Below is a small trained network, with its code and all its weights. Each question gives an input and a class and asks what happens when units are switched off, that is, made to give their printed mean instead of their output.

import numpy as np


def w(rows, s, z=0):
    codes = np.array(rows[::2]) - 128.0
    scale = np.full(codes.shape[1], s)
    scale[-1] = z or s
    return codes * scale


def f(y):
    return np.maximum(y, 0)


def log_softmax(a):
    a = a - a.max(-1, keepdims=True)
    return a - np.log(np.exp(a).sum(-1, keepdims=True))


def net(x, mask):
    res = np.array(x, float).reshape(1, 3) / 4 @ E
    y = f(res @ A[0][:, :-1].T + A[0][:, -1])
    res = res + np.where(mask, y, B[0][:, -1]) @ B[0][:, :-1]
    return log_softmax(res[-1] @ U[:, :-1].T + U[:, -1])


A, B = {}, {}
E = w([
[206,19,172,86],'x0',
[142,116,11,104],'x1',
[138,187,160,3],'x2',
],0.012)
A[0] = w([
[117,220,134,149,113],'neuron 1',
[55,197,119,168,110],'neuron 2',
[119,107,66,110,110],'neuron 3',
[149,59,167,109,26],'neuron 4',
[84,112,207,140,79],'neuron 5',
[106,130,184,140,28],'neuron 6',
[88,150,248,178,118],'neuron 7',
[141,101,133,194,48],'neuron 8',
[52,196,141,191,76],'neuron 9',
[114,133,143,61,125],'neuron 10',
[134,60,144,200,78],'neuron 11',
[125,156,179,71,60],'neuron 12',
[203,57,119,107,123],'neuron 13',
[157,147,148,68,2],'neuron 14',
[159,122,64,100,144],'neuron 15',
[204,68,191,142,95],'neuron 16',
[62,85,141,173,101],'neuron 17',
[129,78,108,219,91],'neuron 18',
],0.014,0.0054)
B[0] = w([
[170,90,133,54,211],'neuron 1',
[246,108,67,91,232],'neuron 2',
[37,55,57,205,176],'neuron 3',
[214,126,61,73,198],'neuron 4',
[49,48,24,205,198],'neuron 5',
[43,37,54,231,164],'neuron 6',
[66,2,24,204,254],'neuron 7',
[82,92,234,33,178],'neuron 8',
[230,76,70,34,232],'neuron 9',
[63,103,165,59,193],'neuron 10',
[97,75,149,13,213],'neuron 11',
[81,96,149,30,197],'neuron 12',
[211,104,49,140,231],'neuron 13',
[71,80,184,47,174],'neuron 14',
[16,23,63,164,189],'neuron 15',
[223,150,52,98,243],'neuron 16',
[115,129,141,28,181],'neuron 17',
[59,70,201,24,217],'neuron 18',
],0.0084,0.012)
U = w([
[208,117,82,80,99],'0',
[22,86,55,169,151],'1',
[55,108,205,19,64],'2',
[114,107,103,104,196],'3',
[174,185,233,201,2],'4',
[207,217,234,164,2],'5',
[179,213,217,214,2],'6',
[185,216,254,161,2],'7',
],0.011,0.0078)

Each question gives the input, the list of numbers given to net, and the class t.
The units are the neurons (one row each of A and B). Each row of codes is followed by its name. A weight is (code - 128) times the scale printed after its matrix; where a second scale follows, it is the last column's (A, B and U).
mask holds one flag per neuron, in row order. A switched-off neuron (its flag False) gives its mean, the last column of its row in B, instead of its output. The means were averaged over made-up inputs and are rounded, as every weight is.
A unit's drop is (log p(t) with every unit on - log p(t) with that unit switched off) / (log p(t) with every unit on - log p(t) with every unit switched off).
The circuit of an input: a set's keep is (log p(t) with only the set's units on - log p(t) with every unit switched off) / (log p(t) with every unit on - log p(t) with every unit switched off). Starting from the 12 units with the biggest drops (on a tie, the unit counted first), units are removed one at a time, each time the one whose removal leaves the highest keep (on an exact tie, the one counted first), for as long as the keep stays at least 0.8.
units of the circuit, in order: the units of the circuit, biggest drop first
top k neurons: the k neurons with the biggest drops, biggest first
drop of u: that unit's drop, to one decimal
input [5,3,7], class 2: units of the circuit, in order => [neuron 14]
input [-7,5,-5], class 0: top 2 neurons => [neuron 2; neuron 9]
input [1,-5,-6], class 2: top 3 neurons => [neuron 18; neuron 8; neuron 11]
input [-5,5,-4], class 0: top 3 neurons => [neuron 2; neuron 7; neuron 9]
input [-8,-8,7], class 0: top 4 neurons => [neuron 9; neuron 2; neuron 1; neuron 15]
input [5,-8,-5], class 1: top 2 neurons => [neuron 7; neuron 5]
input [7,-8,1], class 1: top 3 neurons => [neuron 7; neuron 5; neuron 6]
input [-4,4,-1], class 0: top 2 neurons => [neuron 7; neuron 2]
input [7,-5,6], class 0: top 3 neurons => [neuron 16; neuron 4; neuron 13]
input [-3,5,6], class 2: top 2 neurons => [neuron 7; neuron 5]
input [-5,5,0], class 0: top 3 neurons => [neuron 7; neuron 2; neuron 5]
input [5,8,0], class 1: top 2 neurons => [neuron 15; neuron 3]
input [-4,2,5], class 2: top 2 neurons => [neuron 16; neuron 13]
input [6,1,-7], class 2: units of the circuit, in order => [neuron 18]
input [-8,-5,4], class 0: top 2 neurons => [neuron 9; neuron 2]
input [4,7,1], class 1: drop of neuron 15 => 0.2
input [4,1,-7], class 2: drop of neuron 18 => 0.2
input [4,-5,4], class 1: drop of neuron 5 => 0.3
input [5,6,6], class 1: drop of neuron 2 => 0.2
input [-5,7,5], class 1: units of the circuit, in order => [neuron 15]
